Below is a small trained network, with its code and all its weights. Each question gives an input and a class and asks what happens when units are switched off, that is, made to give their printed mean instead of their output.

import numpy as np


def w(rows, s, z=0):
    codes = np.array(rows[::2]) - 128.0
    scale = np.full(codes.shape[1], s)
    scale[-1] = z or s
    return codes * scale


def f(y):
    return np.maximum(y, 0)


def log_softmax(a):
    a = a - a.max(-1, keepdims=True)
    return a - np.log(np.exp(a).sum(-1, keepdims=True))


def net(x, mask):
    res = np.array(x, float).reshape(1, 8) / 4 @ E
    y = f(res @ A[0][:, :-1].T + A[0][:, -1])
    res = res + np.where(mask, y, B[0][:, -1]) @ B[0][:, :-1]
    return log_softmax(res[-1] @ U[:, :-1].T + U[:, -1])


A, B = {}, {}
E = w([
[127,129,127,128],'x0',
[128,129,128,128],'x1',
[112,114,255,183],'x2',
[60,245,111,164],'x3',
[10,48,104,134],'x4',
[129,130,128,128],'x5',
[159,100,80,237],'x6',
[130,128,128,129],'x7',
],0.0094)
A[0] = w([
[165,152,112,110,36],'N0',
[130,139,41,110,17],'N1',
[117,117,239,165,179],'N2',
[35,78,100,147,86],'N3',
[87,139,147,39,21],'N4',
[113,107,234,195,136],'N5',
[155,114,73,202,31],'N6',
[183,158,123,141,81],'N7',
[98,135,153,61,55],'N8',
[89,210,120,158,106],'N9',
[47,60,114,115,94],'N10',
[174,53,128,78,46],'N11',
[114,161,92,215,49],'N12',
[50,97,103,125,57],'N13',
[89,204,114,128,63],'N14',
[188,177,138,111,50],'N15',
[61,90,148,137,152],'N16',
[101,183,130,116,17],'N17',
[193,178,175,140,94],'N18',
[68,86,108,125,44],'N19',
[67,220,112,170,72],'N20',
[147,126,34,84,10],'N21',
[117,145,163,48,83],'N22',
[77,187,107,158,19],'N23',
[136,176,149,52,28],'N24',
[160,122,82,216,103],'N25',
[170,89,104,173,24],'N26',
[132,139,44,86,13],'N27',
[104,159,167,6,96],'N28',
[112,137,181,170,129],'N29',
[179,57,143,107,88],'N30',
],0.011,0.0012)
B[0] = w([
[142,169,140,122,162],'N0',
[101,165,18,50,201],'N1',
[51,198,3,20,248],'N2',
[216,209,176,178,241],'N3',
[95,114,117,229,212],'N4',
[85,182,14,49,255],'N5',
[67,96,102,211,197],'N6',
[169,167,161,178,179],'N7',
[112,107,106,216,194],'N8',
[137,46,203,40,220],'N9',
[208,167,149,151,239],'N10',
[143,48,214,63,213],'N11',
[103,76,141,165,206],'N12',
[224,194,191,171,214],'N13',
[116,65,200,80,207],'N14',
[232,201,195,199,193],'N15',
[214,211,149,132,212],'N16',
[118,82,180,114,179],'N17',
[189,216,152,158,211],'N18',
[198,179,148,138,202],'N19',
[126,53,211,69,241],'N20',
[125,158,58,49,213],'N21',
[45,98,111,228,205],'N22',
[159,60,200,72,205],'N23',
[116,117,131,187,201],'N24',
[62,90,116,217,209],'N25',
[80,85,138,173,181],'N26',
[108,180,18,43,206],'N27',
[56,89,84,242,247],'N28',
[64,145,37,46,195],'N29',
[121,42,206,51,207],'N30',
],0.0066,0.0084)
U = w([
[88,201,50,48,240],'0',
[231,224,188,175,11],'1',
[121,32,216,66,118],'2',
[50,90,113,250,72],'3',
],0.012,0.0011)

Each question gives the input, the list of numbers given to net, and the class t.
The units are the neurons (one row each of A and B). Each row of codes is followed by its name. A weight is (code - 128) times the scale printed after its matrix; where a second scale follows, it is the last column's (A, B and U).
mask holds one flag per neuron, in row order. A switched-off neuron (its flag False) gives its mean, the last column of its row in B, instead of its output. The means were averaged over made-up inputs and are rounded, as every weight is.
A unit's drop is (log p(t) with every unit on - log p(t) with that unit switched off) / (log p(t) with every unit on - log p(t) with every unit switched off).
The circuit of an input: a set's keep is (log p(t) with only the set's units on - log p(t) with every unit switched off) / (log p(t) with every unit on - log p(t) with every unit switched off). Starting from the 12 units with the biggest drops (on a tie, the unit counted first), units are removed one at a time, each time the one whose removal leaves the highest keep (on an exact tie, the one counted first), for as long as the keep stays at least 0.8.
units of the circuit, in order: the units of the circuit, biggest drop first
unit that matters most: the unit with the biggest drop
top k neurons: the k neurons with the biggest drops, biggest first
drop when u is switched off: that unit's drop, to one decimal
input [4,-7,-4,1,-3,2,-5,-6], class 3: units of the circuit, in order : [N28, N2, N22]
input [-4,2,2,7,7,-6,-4,-7], class 1: units of the circuit, in order : [N3, N13]
input [-4,-6,7,-6,7,-1,7,6], class 0: unit that matters most : N5
input [5,-4,6,1,-2,-4,6,1], class 0: top 2 neurons : [N5, N2]
input [1,-4,-2,-5,-5,1,6,5], class 3: top 4 neurons : [N25, N6, N26, N3]
input [-5,-2,6,2,4,4,-7,-1], class 3: top 2 neurons : [N28, N4]
input [-1,1,3,4,-5,6,-7,1], class 3: units of the circuit, in order : [N28, N22]
input [5,6,-4,-6,6,0,1,3], class 1: top 2 neurons : [N3, N10]
input [-2,-8,7,3,7,-7,-3,-8], class 0: top 4 neurons : [N2, N5, N29, N15]
input [-1,8,8,5,-6,3,-8,-7], class 0: top 3 neurons : [N2, N5, N29]
input [6,-8,6,8,4,6,-2,-4], class 2: top 2 neurons : [N20, N9]
input [-2,-8,3,-4,-5,-7,-8,-7], class 3: drop when N28 is switched off : 0.1
input [7,1,4,-3,-4,7,0,7], class 0: top 2 neurons : [N2, N3]
input [7,2,8,-4,3,-3,-7,6], class 0: unit that matters most : N2
input [-7,-8,8,-3,8,-1,-7,1], class 0: drop when N2 is switched off : 0.8
input [5,1,7,-6,1,7,-7,-6], class 0: drop when N2 is switched off : 0.7
